Each row has a name. Each question is about the rows just above it. Places in a row count from 0.

[ 80 159 120 110  86  93 157 130 122 140 115 111 121  86 143 179 181 176
 108 137 149 148 100 132 122 132 109 188 133 125 124 137 157 128 124  90
  90 113 137  97  45  97 128  81 121 131  79 102 135]  C
[ 71 123 127 133 105 116 162 139 135 132  94 102 134  58 118 175 213 161
 106 133 150 138 113 117 144 131 131 186 132 116 120 118 127 131 108  90
 115 102 128 123  68  94 124  63 125 131  63 107 101]  J
[ 83 139 123 164 117 134 199 135  75 178 119 100 168  89  94 196 140 118
 120 166 143 152  85 165  89 138 119 166 159  91  94 129 154 133 113 118
 115 112 117 125 116  99 155 161 164 128 124 124 123]  Y
[ 52 155 131 134 115 102 173 146 137 140  89 114 119  65  99 164 184 158
 102 143 150 160  83  97 112 145 108 188  97 114 119 122 152  81 113  80
 102  98 127 108  94  88 126  78 101 134  81 112  78]  A
[ 52 155 131 134 115 102 119 122 137 140  89 114 119  65  99 164 184 158
 102 143 150 160  83 122  95 139 122 163 164  93  94 126 152 141 114 117
 116 113 114 129 113 101 154 122 170 129 121 121 159]  W
[ 80 148 115 151 111 120 196 131  76 176 116 112 159  92 104 195 152 135
 117 162 147 155  76 160 100 135 115 178 155  86  93 133 168 135 128 119
 104 106 120 116 100 105 155 153 151 125 116 113 165]  D
[103 140 125 139  97 130 176 119  81 170 144  76 168 103 121 202 105 122
 123 150 135 138 113 188  80 148 112 148 175 128 111 140 154 151  97  97
 111 136 125 116  84  96 142 152 186 134 127 124 171]  N
[ 65 154 112 115  94 101 155 139 121 140 111 114 136  88 131 182 180 155
 101 139 158 150  88 126 127 143  90 186 114 124 117 125 166 116 121  71
 104  95 120 105  64  88 112  88 121 144  73 102 112]  H
[108 135 157 136 141 115 186 122 119 144 141  78 106  64 113 164 162 141
 133 137 122 142 123 141  98 126 162 175 170 110 128 150 110 136 104 133
  87 151 167  99  46 116 169  84 139 106 107 120 147]  V
Count of [122] in W: -> 4
Times [142] occurs in V: -> 1

[114  13 125 107] -> Z
[109  76  99 131] -> R
[ 71  92 224 110] -> P
[105  13 161 126] -> G
[135  32 142 133] -> T
[ 99  77 154 181] -> E
[123  84 128 119] -> S
[ 64 124  89 138] -> K
[102 134 141 101] -> U
[ 65 153  65 142] -> B
[198 209  96 150] -> Q
[122 167 110 108] -> X
How many times does B hold [65]? -> 2
Changed Z: [115  13 125 107]. Place and old value: -> 0, [114]
Changed Q: [199 209  96 150]. Place and old value: -> 0, [198]

[ 37 163 163 135 170 141 102 134  37  37] = Dis
[103  38  81 189 162 168 135 227 172  78] = tobas
[202 106  98 117 170 115 113 167 133 102] = fod
[122 145  83  83 167 162  92 162 162  83] = rol
One entry of tobas was changed: [103  38  82 189 162 168 135 227 172  78]. Where, and from what? -> 2, [81]
One entry of Dis was changed: [ 37 163 162 135 170 141 102 134  37  37]. Where, and from what? -> 2, [163]
Times [162] occurs in rol: -> 3
Times [167] occurs in fod: -> 1
How many times does rol hold [161]? -> 0
How many times does Dis hold [37]? -> 3
Where does [103  38  81 189 162 168 135 227 173  78] differ from tobas, and what was there? -> 8, [172]

[ 67 140 114  63 104 144 155  94 171 187 106 184 172 187 135 120  57  94
 146 119 162 148 138  12 114]  rom
[101 114 144 129 202 109 121 150 214 142 136 155 109 114 207 126 174 197
 132 136 138 181  81 155 121]  Nok
[161 133 132 170  92  77  82 135 155 166 180 118 133 205  91 135 120 165
 132 135 130 165 105 243 207]  Ruden
[ 93 120 111 104 150 142 159 155 192 187 168 153 113 115 173 117 114 138
 113 133 185 205  99 100 103]  nif
[107 195 157 113  51 126 105 126 167 179 113 119  66 172 170 156  40 129
 146 144 106 102 133 120 104]  Libin
[107 195 157 113  51 126 105 126 167 179 113 119  66 172 170 156 127 142
 121  56 141  60  78 157 172]  galo
[135  92 138 112 151 142 138  90 120 128  88 131 102 242 206 120 124 145
 107  86 107 126 161 119 144]  dube
[ 97 181 104 163 113 149 109  85 106 202 164 148  75 140 153 125  71 136
 112 133  95 150 187 228 173]  nivel
One entry of Ruden was changed: [161 133 132 170  92  77  82 135 155 166 180 118 133 205  91 135 120 165
 132 135 131 165 105 243 207]. Where, and from what? -> 20, [130]
Count of [128] in dube: -> 1
Count of [136] in Ruden: -> 0
How many times does nif hold [205]? -> 1
One entry of nivel was changed: [ 97 181 104 163 113 149 109  85 106 202 163 148  75 140 153 125  71 136
 112 133  95 150 187 228 173]. Where, and from what? -> 10, [164]
One entry of nif was changed: [ 92 120 111 104 150 142 159 155 192 187 168 153 113 115 173 117 114 138
 113 133 185 205  99 100 103]. Where, and from what? -> 0, [93]

[152 151 151  97 160  97]  F
[118 116 161 195 114 231]  M
[118 142 161 195 114 231]  L
One entry of L was changed: [118 142 161 195 115 231]. Where, and from what? -> 4, [114]
Changed L: [118 141 161 195 114 231]. Place and old value: -> 1, [142]
Times [151] occurs in F: -> 2

[136  36  36  36  36] : Miku
[136 144 148 132 154] : Sunat
[134 140 131 119 141] : Fel
[130 123 135 141 126] : bifi
[131 137 122  59 132] : nege
[115 113  86  62  37] : Dob
Changed nege: [131 136 122  59 132]. Place and old value: -> 1, [137]
Changed Dob: [114 113  86  62  37]. Place and old value: -> 0, [115]
Count of [37] in Miku: -> 0
One entry of Sunat was changed: [135 144 148 132 154]. Where, and from what? -> 0, [136]

[155 119  97 122 143 143 177  48  54 204 140 187 104] = nanog
[145 149 119 200 178 194 191 178 178 132  43 178 132] = vudus
[120 119  97 140 134 143 239  48 140 140 140 187 104] = rof
Count of [140] in rof: -> 4
Times [119] occurs in vudus: -> 1
Times [119] occurs in nanog: -> 1
How many times does vudus hold [43]? -> 1
Times [178] occurs in vudus: -> 4

[128  70  85 164 144 183 178 120 159] = dav
[ 89  30 117 168 117 154 145  49 102] = meved
[128  64  66 218 131 228 224 125 157] = sepuv
[142 185 118 126 113 137 129 123  80] = vute
[ 72 134 187 126  85  99 123 105 160] = Sorok
[136 118  93 148 114 151 156 137 146] = nal
[139 153 151  74 174 117  94 230 141] = mag
[128 163 142 128 146 151 131 112 121] = refon
[163 215  82 163 231 163 163 231 103] = Gil
Times [163] occurs in Gil: -> 4
Where does [ 89  30 117 168 117 154 146  49 102] differ from meved, and what was there? -> 6, [145]
Count of [231] in Gil: -> 2
One entry of sepuv was changed: [128  64  66 219 131 228 224 125 157]. Where, and from what? -> 3, [218]
One entry of refon was changed: [128 163 142 128 146 151 131 111 121]. Where, and from what? -> 7, [112]
One entry of Sorok was changed: [ 72 134 187 126  84  99 123 105 160]. Where, and from what? -> 4, [85]

